[-15.2  -9.9   2.1  16.4  -8.7] -> 2.1, 16.4

[ -7.06  -3.48 -13.00  -4.80  -4.22  17.23  10.24] -> -4.80, 17.23

[ 1.390 -1.196  1.694 -0.318 -1.541  0.456 -1.078] -> -0.318, 1.694

[-98.480 127.671 168.399 -51.275  -7.366] -> 168.399, 168.399

[[ -4.0  -1.1  13.3  -1.7  -1.1  10.7  -7.1]
 [ 21.7  -5.0 -14.0  -2.3  13.0   8.4   0.7]
 [-10.8   9.4   1.7  -4.8  -0.7  -0.1   8.6]] -> -2.3, 21.7

[[-0.041 -0.040 -0.113 -0.091 -0.039]
 [ 0.017 -0.080 -0.014 -0.107 -0.162]
 [-0.100 -0.076  0.192 -0.055 -0.071]] -> -0.014, 0.192

[[-0.05  0.16  0.04  0.18 -0.07]
 [-0.08 -0.13 -0.14  0.17  0.05]
 [-0.10  0.07 -0.06 -0.22  0.00]] -> -0.14, 0.18

[[ 18.49  16.97 -14.42   1.24   1.22]
 [ -0.17  -8.05  -3.89 -17.55   0.00]
 [  2.44 -19.37   4.49  -0.01  13.28]] -> -3.89, 18.49

[ 11.6   6.2  18.5  -3.0  -7.8 -10.8  -2.9] -> -3.0, 18.5

[ -40.97   30.90  105.75    3.65 -119.95] -> 105.75, 105.75
---
[[ 32 -41  12 -73]
 [ -2  40  61 -14]
 [-99 -14   1  30]] -> -41

[[ 14  74  67 -41 -60 -24   4]
 [ -8 -54 -75   6   2 -75 -77]
 [ 30 -11  11 -29 -13 -23  27]] -> 74

[[-79  50  -8  21  -5 -42  22]
 [-38  55 -41  52   1  21 -32]
 [  0 -35 -21  36   4  51  47]] -> 50

[[-31  73  19  35]
 [ 21  48 -21  60]
 [ -6 -11   5  15]] -> 73

[[  6  98 -11  32 -15  46]
 [-48  32 -59  32   1  43]
 [ 39  32  64 -12  -6  43]] -> 98

[[ 38  55  57  76]
 [-26 -78 -19  73]
 [-50 -28 -52 -56]] -> 55

[[ -5  71  27  -8  30 -41  41]
 [  3  15  -3 -12  31  -1  52]
 [ -2  -6 -27  -7  15  -9  26]] -> 71

[[ 13  25  -9  46  21   1]
 [-25   5 -32  73  36 -15]
 [-31   6 -39  91  44 -19]] -> 25
---
[[35, -13, 82, 53, -5], [29, 6, 6, 24, -17], [-15, -19, -13, -18, -32]] -> -19
[75, 80, 22, 73, -2, 82, -76] -> 80
[[49, 78, -23, 22, 34], [-64, -76, 39, -15, -46]] -> -76
[-52, 31, 41, 15, 78, -20, 44] -> 31
[30, 71, -84, -51, 14, 47, -64] -> 71
[78, -68, 38, -16, 1, -50, -32] -> -68
[-10, 81, -5, -19, 12, -2, 73] -> 81
---
Q:
[[ 37  22 -16  21 -67]
 [-41 -68 -14  49 -36]
 [  3  -8 -78 -40  56]]
A: 21

Q:
[[ 22  -9  81  -9]
 [ -2 -28 -73 -28]
 [ 50 -71  -5 -71]]
A: 81

Q:
[[-68  26 -45 -65  59]
 [ -5 -27   9  32 -82]
 [ 56  25 -94 -64  48]]
A: -65

Q:
[[  1   1  14 -48   0  40]
 [ 16  13 -34  23   4   0]
 [-33 -27  16  -8  -6  72]]
A: 0

Q:
[[-24 -28 -28  66 -72  19]
 [-30 -94 -31  67  21  44]
 [-12  51 -28 -82  25  19]]
A: -72

Q:
[[-16  62  63 -15  12 -78]
 [-55 -23 -53 -24  60 -87]
 [-48  42  20 -43 -43 -82]]
A: 12

Q:
[[-20   3  30   1  -7  23]
 [  2  27 -16  18 -26  11]
 [ -6  -2  25 -27 -12  92]]
A: -7

Q:
[[-19  41   2  23 -21 -13]
 [  3  97  -6 -27  51  30]
 [  1  47  37  94 -11 -44]]
A: -21

Q:
[[ 90 -61  53 -85]
 [-22  86 -29 -18]
 [ 63  96 -58  20]]
A: 53

Q:
[[ 59  64 -51 -36  75 -61 -47]
 [ 69  34 -53 -41  36 -77  20]
 [ 50  37  62  38  13  12 -80]]
A: -61
---
-1.354   1.155   1.434  -0.183   1.081 -> 1.434
 14.750   -1.639    8.848   -0.971   13.012  -11.613 -> 8.848
   2.4   -86.4   133.6  -113.5  -139.3 -> 133.6
-0.92  -1.82  -1.33  -0.38   1.07 -> -1.33
 11.721  -18.910  -12.271   -4.237    5.761  -11.285    4.393 -> -12.271
 14.198    6.644   -6.650  -12.982 -> -6.650
-1.44   1.97   1.22   0.19  -1.09   1.10  -0.69 -> 1.22
-1.479  -1.271   1.716   0.215 -> 1.716
---
 717   860   806   840   859   840   622
-408  -433  -533  -502    18  -502   390
-> 860, -533

847  719  205  868  822 -> 868, 205

60  61  56  78  42  16  58 -> 78, 16

-17  -23  -12  -37
 20   45   31    6
  7  -23  -35    4
-> 45, -37

794  204  822  175
506  534  511  515
-> 822, 175

67   3  28  40  90 -> 90, 3

 911   971  -493  -519 -> 971, -519

-433  -282  -461    21   455   486   505
 -92  -689   790  -458   -80    97  -274
-> 790, -689
---
Q: [ 12.83 -13.27   3.71  -2.16   1.77   7.23  -6.34]
A: -6.34
Q: [-169.2  109.9   98.7  -84.2   75.2]
A: 75.2
Q: [ 1.6  1.4 -1.5 -1.8]
A: -1.8
Q: [ 10.974   5.583 -19.188 -10.657  -5.015  -6.784]
A: -6.784
Q: [-114.22  153.90  -50.93  -72.17]
A: -72.17
Q: [-0.177  0.055 -0.146  0.127  0.052 -0.073]
A: -0.073
Q: [ -8.515 -17.119 -12.591  14.804  -9.586]
A: -9.586
Q: [-0.164 -0.137 -0.150 -0.157 -0.144  0.083  0.202]
A: 0.202
Q: [  0.987 -13.414  11.224  -0.921  -0.300  12.748]
A: 12.748
---
[-39 -76 -17  35 -54 -53  51] Answer: -54

[[-32 -84 -50  17 -77  28  65]
 [-35 -77 -53  11 -78  33  73]
 [ 33  82  51 -16  74 -28 -70]] Answer: 74

[-48 -88 -54  67] Answer: -88

[-74 -73 -69 -71] Answer: -73

[ 52  66 -97 -50] Answer: 66

[[ 40  18 -31 -25 -85  67 -27]
 [-39 -14   4 -32  85 -54  70]] Answer: 85
---
[ 76 -12  32  55  27  16]: 32
[-13  19  84 -22  -2 -42  64]: 84
[ 23  34 -23  45 -80]: -23
[-72 -63  67 -31]: 67
[ 31 -74  -6 -95]: -6
[-22  88   7  77]: 7
---
[ 77   2 -33 -59  33  -8 -15] gives -15
[-33 -35  42 -73  50] gives 50
[-79 -24  60 -62   1] gives 1
[ 18 -44   6  51 -28  55  91] gives 91
[ 43 -80 -97  65] gives 65
[-1  6 85  7  2  5] gives 5
---
array([[-12,   4, -44,  12,  74],
       [  4, -19, -48,  76,  53]]) out 12

array([[ 27, -57,  43,  35, -35,  32],
       [-61,  11, -16, -28,  15,  19],
       [ -1,   4,   7, -25,  41,  77]]) out 15

array([[ 43,  19,  30, -49,  19,  -8],
       [ 17,  50,  22, -88, -43,  -1],
       [-24,  -7, -95,  96,  99,  63]]) out -43

array([[  3,   3, -21, -11, -51, -12,  44],
       [ -5,  -5, -28, -45,  55,  54, -35],
       [ 15, -19,   9,  30,  74,   6, -17]]) out 54

array([[-91,  26, -68, -56,  65, -75,  75],
       [ 71, -51, -35, -19, -31,  49,  63]]) out -75

array([[ -8,  75, -60, -48],
       [ 31,  -6, -41, -19],
       [ 60, -51,  82,  79]]) out -41

array([[ 36, -15, -89,  -6, -39, -28, -97],
       [ 19,  -2, -17,  11, -10, -29, -34],
       [ 52, -35, -34,  20,  -1, -48, -43]]) out -29
